Here is a tiny trained network, its code and every weight. The questions are about switching its units off for an input and a target symbol, where a switched-off unit gives its printed mean instead of its output.

import numpy as np


def w(rows, s, z=0):
    codes = np.array(rows[::2]) - 128.0
    scale = np.full(codes.shape[1], s)
    scale[-1] = z or s
    return codes * scale


def norm(h):
    return h / np.sqrt((h * h).mean(-1, keepdims=True) + 1e-5)


def softmax(a):
    e = np.exp(a - a.max(-1, keepdims=True))
    return e / e.sum(-1, keepdims=True)


def log_softmax(a):
    a = a - a.max(-1, keepdims=True)
    return a - np.log(np.exp(a).sum(-1, keepdims=True))


def net(x, mask):
    ids = ['δελμξφω'.index(c) for c in x.split()]
    T = len(ids)
    res = E[ids] + P[:T]
    u = 0
    for l in range(2):
        r = norm(res)
        for j in range(3):
            rows = slice(3 * j, 3 * j + 3)
            q, k, v = (r @ M[l][rows].T for M in (Q, K, V))
            z = softmax(np.where(np.tri(T) > 0, q @ k.T / 3**0.5, -1e9)) @ v
            o = O[l][rows]
            res = res + np.where(mask[u + j], z, o[:, -1]) @ o[:, :-1]
        u += 3
    return log_softmax(norm(res)[-1] @ U[:, :-1].T + U[:, -1])


Q, K, V, O = {}, {}, {}, {}
E = w([
[110,195,173],'δ',
[200,196,175],'ε',
[186,231,201],'λ',
[139,254,220],'μ',
[74,133,224],'ξ',
[121,179,165],'φ',
[227,120,137],'ω',
],0.0095)
P = w([
[168,155,58],'0',
[153,98,168],'1',
[149,99,56],'2',
[124,135,156],'3',
[117,113,1],'4',
[177,151,141],'5',
],0.0082)
Q[0] = w([
[63,66,149],'L0H1',
[130,69,98],'L0H1',
[215,150,94],'L0H1',
[70,140,159],'L0H2',
[54,169,87],'L0H2',
[118,112,118],'L0H2',
[174,191,249],'L0H3',
[167,124,172],'L0H3',
[125,156,147],'L0H3',
],0.011)
K[0] = w([
[82,199,183],'L0H1',
[73,85,179],'L0H1',
[167,2,131],'L0H1',
[25,178,115],'L0H2',
[107,149,68],'L0H2',
[158,123,60],'L0H2',
[76,85,17],'L0H3',
[39,129,49],'L0H3',
[143,72,99],'L0H3',
],0.011)
V[0] = w([
[108,115,82],'L0H1',
[145,151,106],'L0H1',
[67,137,89],'L0H1',
[110,91,154],'L0H2',
[141,124,180],'L0H2',
[174,97,99],'L0H2',
[153,115,148],'L0H3',
[250,109,139],'L0H3',
[94,189,132],'L0H3',
],0.013)
O[0] = w([
[254,136,175,55],'L0H1',
[90,140,92,206],'L0H1',
[180,79,136,17],'L0H1',
[201,149,176,50],'L0H2',
[184,164,69,194],'L0H2',
[28,189,125,90],'L0H2',
[158,96,146,134],'L0H3',
[210,123,164,254],'L0H3',
[60,200,176,225],'L0H3',
],0.0053,0.0054)
Q[1] = w([
[159,180,75],'L1H1',
[203,56,142],'L1H1',
[86,63,63],'L1H1',
[45,84,174],'L1H2',
[75,6,93],'L1H2',
[162,195,166],'L1H2',
[71,220,149],'L1H3',
[47,183,100],'L1H3',
[153,157,137],'L1H3',
],0.011)
K[1] = w([
[149,47,138],'L1H1',
[189,113,102],'L1H1',
[187,211,221],'L1H1',
[101,120,108],'L1H2',
[2,106,121],'L1H2',
[127,200,6],'L1H2',
[83,119,55],'L1H3',
[62,74,43],'L1H3',
[123,145,130],'L1H3',
],0.011)
V[1] = w([
[130,146,246],'L1H1',
[135,124,85],'L1H1',
[85,121,135],'L1H1',
[143,110,144],'L1H2',
[70,73,173],'L1H2',
[135,100,226],'L1H2',
[117,157,66],'L1H3',
[66,155,215],'L1H3',
[156,129,199],'L1H3',
],0.014)
O[1] = w([
[103,226,156,154],'L1H1',
[144,2,160,122],'L1H1',
[57,114,115,124],'L1H1',
[129,171,195,97],'L1H2',
[160,113,122,2],'L1H2',
[5,75,89,68],'L1H2',
[139,30,255,192],'L1H3',
[124,97,30,194],'L1H3',
[155,205,36,112],'L1H3',
],0.0067,0.0089)
U = w([
[25,79,178,88],'δ',
[184,148,132,89],'ε',
[118,188,122,108],'λ',
[65,175,102,67],'μ',
[9,114,19,160],'ξ',
[116,1,179,181],'φ',
[227,24,48,254],'ω',
],0.0086,0.0039)

Each question gives the input, a string of symbols that net reads in full, and the target symbol t.
The units are the heads (3 rows each of Q, K, V and O). Each row of codes is followed by its name. A weight is (code - 128) times the scale printed after its matrix; where a second scale follows, it is the last column's (O and U).
mask holds one flag per head, layer by layer. A switched-off head (its flag False) gives its mean, the last column of its rows in O, instead of its output. The means were averaged over made-up inputs and are rounded, as every weight is.
A unit's drop is (log p(t) with every unit on - log p(t) with that unit switched off) / (log p(t) with every unit on - log p(t) with every unit switched off).
The circuit of an input: a set's keep is (log p(t) with only the set's units on - log p(t) with every unit switched off) / (log p(t) with every unit on - log p(t) with every unit switched off). Starting from all 6 units, units are removed one at a time, each time the one whose removal leaves the highest keep (on an exact tie, the one counted first), for as long as the keep stays at least 0.8.
circuit, biggest first: the units of the circuit, biggest drop first
unit that matters most: the unit with the biggest drop
which heads matter: for each layer, one digit per head in row order, 1 if its drop is at least 0.15 and else 0, layers parted by /
input ξ φ ω δ, target ω: circuit, biggest first : (L0H3, L1H1)
input λ ε λ φ ξ φ, target ξ: circuit, biggest first : (L0H3)
input ε φ φ ξ δ φ, target δ: which heads matter : 001 / 001
input ε λ μ ξ φ ω, target φ: circuit, biggest first : (L1H3, L0H3)
input λ δ ξ μ δ ε, target δ: which heads matter : 001 / 101
input λ δ φ μ, target φ: circuit, biggest first : (L1H3, L1H1)
input λ δ λ δ ξ μ, target ξ: circuit, biggest first : (L0H3, L1H3, L0H2)
input δ λ λ φ φ λ, target φ: circuit, biggest first : (L1H3, L1H1)
input λ λ ξ μ ξ λ, target ξ: which heads matter : 001 / 001
input ξ λ μ ξ λ ω, target λ: circuit, biggest first : (L1H1, L0H1)
input φ ε μ ω φ λ, target φ: which heads matter : 010 / 101
input λ φ φ ξ ω δ, target ω: circuit, biggest first : (L1H1, L0H3)
input λ ω δ φ ξ λ, target ξ: which heads matter : 011 / 000
input ε μ ξ ω, target ξ: which heads matter : 111 / 101
input μ ξ ξ ε φ φ, target φ: unit that matters most : L0H3
input ε λ φ ε, target φ: which heads matter : 010 / 101
input ω ε ε φ δ, target φ: which heads matter : 001 / 001
input ξ λ ξ ε, target ξ: circuit, biggest first : (L1H3, L1H2)
input λ μ δ ε, target δ: circuit, biggest first : (L0H3, L1H3, L1H2)
input μ ω λ φ ω ε, target ω: unit that matters most : L1H1
input λ ε μ ω δ δ, target δ: circuit, biggest first : (L1H3, L0H3)
input ε δ λ λ δ λ, target δ: circuit, biggest first : (L0H3, L1H3)
input δ λ ξ, target ξ: which heads matter : 000 / 101
input ε ε λ ξ δ, target δ: which heads matter : 010 / 001
input δ ε ε μ ξ μ, target ξ: circuit, biggest first : (L0H3, L0H2, L1H3)
input λ φ ω μ, target ω: which heads matter : 001 / 100
input μ λ ξ ω, target ξ: unit that matters most : L0H2
